Below is a small trained network, with its code and all its weights. Each question gives an input and a class and asks what happens when units are switched off, that is, made to give their printed mean instead of their output.

import numpy as np


def w(rows, s, z=0):
    codes = np.array(rows[::2]) - 128.0
    scale = np.full(codes.shape[1], s)
    scale[-1] = z or s
    return codes * scale


def f(y):
    return y / 2 * (1 + np.tanh(0.7978845608 * (y + 0.044715 * y**3)))


def log_softmax(a):
    a = a - a.max(-1, keepdims=True)
    return a - np.log(np.exp(a).sum(-1, keepdims=True))


def net(x, mask):
    res = np.array(x, float).reshape(1, 8) / 4 @ E
    y = f(res @ A[0][:, :-1].T + A[0][:, -1])
    res = res + np.where(mask, y, B[0][:, -1]) @ B[0][:, :-1]
    return log_softmax(res[-1] @ U[:, :-1].T + U[:, -1])


A, B = {}, {}
E = w([
[73,114,215,89,93,239,92,127,123,132],'x0',
[127,109,164,104,152,102,131,139,133,92],'x1',
[188,97,42,112,86,153,85,113,249,55],'x2',
[215,136,153,140,34,136,222,174,155,150],'x3',
[127,82,161,129,152,108,129,129,123,108],'x4',
[167,160,116,195,55,128,75,112,53,39],'x5',
[76,114,63,3,29,52,90,164,103,156],'x6',
[126,72,163,154,160,109,107,155,136,130],'x7',
],0.0069)
A[0] = w([
[129,142,145,130,128,134,172,109,144,196,146],'n0',
[123,80,112,106,191,149,134,102,151,229,142],'n1',
[176,148,168,171,49,160,209,233,168,118,115],'n2',
[115,146,177,133,144,112,179,169,7,158,125],'n3',
[217,53,135,117,55,172,205,179,103,188,70],'n4',
[225,53,94,97,102,172,100,76,238,110,97],'n5',
[141,193,79,126,211,40,153,158,111,73,114],'n6',
[235,115,141,138,102,86,193,155,92,156,105],'n7',
[142,161,173,123,139,115,160,140,37,210,87],'n8',
[181,148,19,154,200,20,172,113,131,155,123],'n9',
[148,104,144,95,40,65,2,119,183,74,188],'n10',
[120,167,106,221,32,159,58,102,19,90,172],'n11',
[71,141,70,78,160,174,198,106,212,233,254],'n12',
[93,112,166,68,163,225,37,135,157,167,165],'n13',
[88,150,79,113,209,156,56,117,104,123,87],'n14',
[59,62,82,77,62,72,94,193,95,149,130],'n15',
[171,102,148,157,188,176,150,79,159,75,159],'n16',
[75,135,144,113,111,181,127,124,126,145,131],'n17',
[128,146,110,107,164,223,167,150,143,150,205],'n18',
[56,132,79,81,108,65,37,110,88,126,62],'n19',
[89,85,105,81,38,75,107,157,129,153,99],'n20',
[66,125,111,195,218,156,122,48,149,98,108],'n21',
[118,147,220,68,94,226,89,170,144,100,99],'n22',
[35,111,76,147,168,114,80,79,115,112,76],'n23',
],0.0067,0.0027)
B[0] = w([
[101,147,130,119,166,94,91,134,154,53,156],'n0',
[153,147,143,57,136,86,151,144,89,65,184],'n1',
[48,160,141,87,132,113,142,199,155,91,216],'n2',
[76,179,34,73,160,70,42,87,196,201,207],'n3',
[46,116,72,76,116,161,93,254,128,33,194],'n4',
[93,172,44,78,175,92,71,59,188,214,254],'n5',
[174,79,117,100,61,179,83,128,92,163,190],'n6',
[48,122,90,115,115,168,124,153,155,150,186],'n7',
[87,108,75,84,131,104,92,101,185,161,188],'n8',
[159,41,143,102,64,204,152,163,43,181,239],'n9',
[142,167,149,138,121,95,108,80,65,153,243],'n10',
[225,121,195,42,138,34,151,89,98,72,240],'n11',
[158,105,216,99,149,15,189,132,139,119,248],'n12',
[143,48,111,144,89,97,145,122,99,107,221],'n13',
[53,112,112,84,96,155,127,223,146,26,186],'n14',
[176,223,156,238,214,158,199,146,97,158,233],'n15',
[91,148,174,196,163,147,149,89,106,166,207],'n16',
[103,88,160,125,75,113,116,118,61,184,156],'n17',
[179,132,112,157,154,88,184,135,104,127,180],'n18',
[115,183,145,127,136,141,145,175,154,139,213],'n19',
[83,227,165,200,178,196,172,99,103,121,207],'n20',
[72,196,117,128,107,165,144,111,127,96,204],'n21',
[161,75,44,143,91,183,141,106,63,228,202],'n22',
[70,141,98,105,44,226,141,193,199,57,187],'n23',
],0.0062,0.0064)
U = w([
[51,155,107,84,87,170,105,224,182,17,54],'0',
[117,170,77,79,183,73,2,44,198,216,71],'1',
[141,234,177,228,175,173,213,122,120,160,76],'2',
[185,13,112,114,57,190,145,146,45,222,70],'3',
[131,146,137,122,126,87,141,111,136,114,253],'4',
[163,138,173,92,133,108,112,136,145,124,226],'5',
[128,152,162,137,100,86,138,120,156,116,186],'6',
[198,115,199,81,147,13,129,117,137,58,28],'7',
],0.0074,0.0034)

Each question gives the input, the list of numbers given to net, and the class t.
The units are the neurons (one row each of A and B). Each row of codes is followed by its name. A weight is (code - 128) times the scale printed after its matrix; where a second scale follows, it is the last column's (A, B and U).
mask holds one flag per neuron, in row order. A switched-off neuron (its flag False) gives its mean, the last column of its row in B, instead of its output. The means were averaged over made-up inputs and are rounded, as every weight is.
A unit's drop is (log p(t) with every unit on - log p(t) with that unit switched off) / (log p(t) with every unit on - log p(t) with every unit switched off).
The circuit of an input: a set's keep is (log p(t) with only the set's units on - log p(t) with every unit switched off) / (log p(t) with every unit on - log p(t) with every unit switched off). Starting from the 12 units with the biggest drops (on a tie, the unit counted first), units are removed one at a time, each time the one whose removal leaves the highest keep (on an exact tie, the one counted first), for as long as the keep stays at least 0.8.
circuit, biggest first: the units of the circuit, biggest drop first
most important unit: the unit with the biggest drop
k most important neurons: the k neurons with the biggest drops, biggest first
drop when u is switched off: that unit's drop, to one decimal
input [5,6,4,-3,0,0,8,2], class 2: most important unit	n15
input [3,2,-8,1,-8,1,-6,2], class 1: circuit, biggest first	[n3; n8]
input [4,3,-3,4,-5,0,5,3], class 2: circuit, biggest first	[n15; n20]
input [-8,-2,2,0,1,-7,-7,1], class 3: 4 most important neurons	[n9; n6; n15; n20]
input [2,5,8,1,0,-2,-8,-4], class 1: 3 most important neurons	[n5; n15; n20]
input [-4,2,-5,-7,-3,-5,4,4], class 0: circuit, biggest first	[n23; n14]
input [5,1,-8,6,8,-3,-2,-7], class 1: 2 most important neurons	[n3; n8]
input [-5,-4,-5,-8,-3,-2,4,-4], class 0: 2 most important neurons	[n23; n14]
input [5,-4,0,6,0,-1,3,6], class 0: 3 most important neurons	[n4; n2; n9]
input [-4,-2,-7,-8,0,-6,-4,3], class 0: circuit, biggest first	[n14; n23]
input [5,3,4,-8,-4,0,-4,5], class 0: 2 most important neurons	[n14; n23]
input [-1,-6,-3,-5,-3,8,8,5], class 2: 3 most important neurons	[n15; n20; n19]
input [-1,-1,-3,6,0,0,-2,-6], class 0: circuit, biggest first	[n4; n2; n15]
input [8,6,-1,-4,-3,-2,-1,-5], class 3: most important unit	n22
input [-7,7,-1,4,6,6,1,-7], class 3: circuit, biggest first	[n9; n6]
input [3,7,-8,5,6,8,4,-1], class 1: 2 most important neurons	[n3; n8]
input [2,-1,-2,-5,-1,2,6,-4], class 2: 2 most important neurons	[n15; n20]
input [5,7,-7,-4,7,3,8,-3], class 2: 4 most important neurons	[n15; n20; n5; n19]
input [7,5,4,2,2,8,1,-2], class 7: 2 most important neurons	[n11; n9]
input [3,-3,4,6,2,-8,2,-5], class 7: circuit, biggest first	[n12]
input [-7,0,3,8,0,6,6,6], class 0: 4 most important neurons	[n4; n2; n7; n22]
input [-2,0,0,5,0,-8,6,4], class 7: 2 most important neurons	[n12; n1]
input [-2,-3,-8,7,-6,-6,-8,-5], class 1: drop when n15 is switched off	0.1
input [-4,4,-5,-2,5,-8,-5,-2], class 7: drop when n1 is switched off	0.4
input [4,-6,3,6,-3,-5,8,-5], class 2: drop when n15 is switched off	0.5
